Each row, then one of two labels for whether it has a hidden trait; a new part has new ones:
In the rows, 128 means zero.
[ 34 107 186 153 107  65 142 120 100 185 123  97 108  63 150 107  89  66
 147 119 124 174 131] : [27]
[143 143 111  87  61 150 137 135 122 134 114 130 113 146 128 119 151 175
 186 107 124 192 130] : [25]
[ 44 110 164 136  89  92 134 126 100 201 120 100 105  54 169  89 112  76
 191 104 125 188 134] : [27]
[ 57 113 171 134  96 101 133 127 113 169 114  80 112  57 165  90  89  92
 196 105 139 196 124] : [27]
[ 51 103 161 135 104 102 122 125 111 167 117  86 119  55 160  87 103  85
 195 109 144 177 127] : [27]
[122 134 122  96  71 142 135 131 119 135 117 124 115 137 128 118 131 163
 188 106 130 181 129] : [25]
[ 68 121 154 115  61  98 141 130 107 172 112 101 103  80 161  93 116 111
 203  99 128 202 130] : [27]
[ 92 114 155 137 136 106 125 120 126 154 127 103 132  98 134 123  89 109
 147 130 147 152 123] : [27]
[ 84 105 139 122 111 131 107 124 125 150 127  92 136  89 143 100 111 119
 198 115 158 164 126] : [27]
[ 58 115 175 146  92  72 145 127  98 172 117 102  99  53 173  96 107  71
 157 107 117 190 132] : [25]
[ 68 107 150 128  90 113 125 125 115 167 125 102 114  74 152  94 118  99
 181 112 139 174 131] : [27]
[100 123 154 113 104 116 134 123 124 155 120 105 123 127 127 125  97 142
 169 122 140 188 123] : [27]
[137 133 128 112 105 133 132 128 130 129 122 124 125 141 122 130 119 153
 159 122 134 159 125] : [25]
[156 145 128 110 103 136 142 133 130 122 116 122 120 139 123 131 120 158
 156 118 126 176 123] : [25]
[ 48 115 180 143  99  70 147 123  99 191 120 103 104  65 162 105  92  80
 157 114 119 188 130] : [25]
[ 89 116 143 119  96 122 125 125 119 156 123 106 122 107 138 109 115 127
 180 116 140 176 129] : [27]
[118 130 128  98  92 140 130 124 127 142 122 121 126 158 115 133 124 168
 172 120 137 172 129] : [27]
[130 147 129  83  41 132 157 134 110 153 109 131  98 144 134 122 144 173
 192  99 110 255 132] : [25]
[ 52 103 155 144 113 107 117 125 114 161 128  94 124  62 159  93 112  81
 172 115 141 147 131] : [27]
[ 99 118 128 107  87 136 123 127 121 139 122 109 125 111 132 108 125 142
 188 111 142 178 129] : [27]
[ 48 119 176 142 102  81 138 123 104 177 121  98 110  63 163 103  98  78
 155 115 125 179 130] : [27]
[ 64 141 125 109  89 133 142 134 120 134 118 128 112 133 135 122 144 145
 157 112 117 170 129] : [25]

Part 2:
[137  87 115 129 122 119 130 164 109 108 158 106 131  81 129 112 123 100
 147 171 130 153] : S
[150 123  89 139 142 129 155 152 116 106 152 142 104  90 125 133 125 134
 161 157 132 166] : S
[121  55 149 118  90 106 119 184 104 111 162  86 169  51 136  79 125  54
 134 183 129 154] : S
[159 255  63 160 209 154 178  45 158 106 108 203  34 237 112 185 137 220
 124  74 145 175] : A
[137 106 106 133 132 122 150 164 112 118 159 111 123  96 128 118 122 114
 149 153 131 153] : S
[132  31 143 116  77 101 111 189 103 118 155  81 190  31 139  90 129  68
 144 192 126 123] : S
[125 146 137 133 153 125 149 104 120 112 172 112  92 135 120  97 123 106
 109 122 139 119] : S
[148 140  88 141 147 131 165 142 123 113 139 129  88 141 122 131 128 139
 146 149 134 168] : A
[147 168  99 146 145 130 161 109 130 103 145 143  85 154 119 132 130 143
 130 129 138 159] : A
[121  90 117 135 110 122 142 154 107 110 160  97 126  93 127 114 122  96
 147 171 131 146] : S
[119 120 142 129 140 121 139 123 113 108 180 106 110 132 125  84 121  95
 106 131 138 111] : S
[159 174  84 147 163 132 164 113 133 104 124 155  86 159 121 154 132 150
 145 132 135 175] : A
[137 152 100 146 162 127 158 111 124 109 150 134  88 142 121 115 126 113
 131 131 136 152] : A
[164 121  58 145 142 131 166 168 115 103 136 136 113 108 128 164 129 154
 188 169 128 197] : A
[144 221  90 150 172 137 159  71 143 101 128 163  71 186 117 143 137 176
 116  97 143 167] : A
[145 194  86 145 163 136 160  82 140 102 132  88  72 171 119 139 135 167
 114 112 140 154] : A
[147 151  93 141 156 130 163 134 122 105 146 138 100 137 123 140 127 139
 148 140 135 167] : A
[140 111  94 136 143 126 158 146 114 105 153 128 115 106 125 127 123 122
 147 157 133 164] : S
[129 180 121 141 172 138 154  88 131 105 158 133  84 150 117 107 127 126
 102 116 141 128] : A
[159 253  55 159 190 146 177  60 153 103 106 190  54 211 115 181 140 226
 128  84 142 172] : A
[132 126 125 134 139 125 144 132 117 112 162 114 107 117 121 101 123 101
 122 143 136 134] : S
[141  91 118 135 130 122 150 161 111 113 156 114 130  91 128 118 122 102
 149 174 131 150] : S
[137 142 116 130 151 128 147 137 118 105 163 120 103 130 122 118 124 115
 125 136 137 138] : S
[132 109 123 131 124 119 141 140 112 100 166 107 121 108 125  96 121  95
 127 157 135 131] : S
[162 205  54 154 179 141 169  92 146 101 107 181  74 181 119 180 140 204
 144 119 138 196] : A
[157 156  70 146 164 133 164 120 125  99 127 153 100 123 122 155 134 156
 153 148 135 179] : A
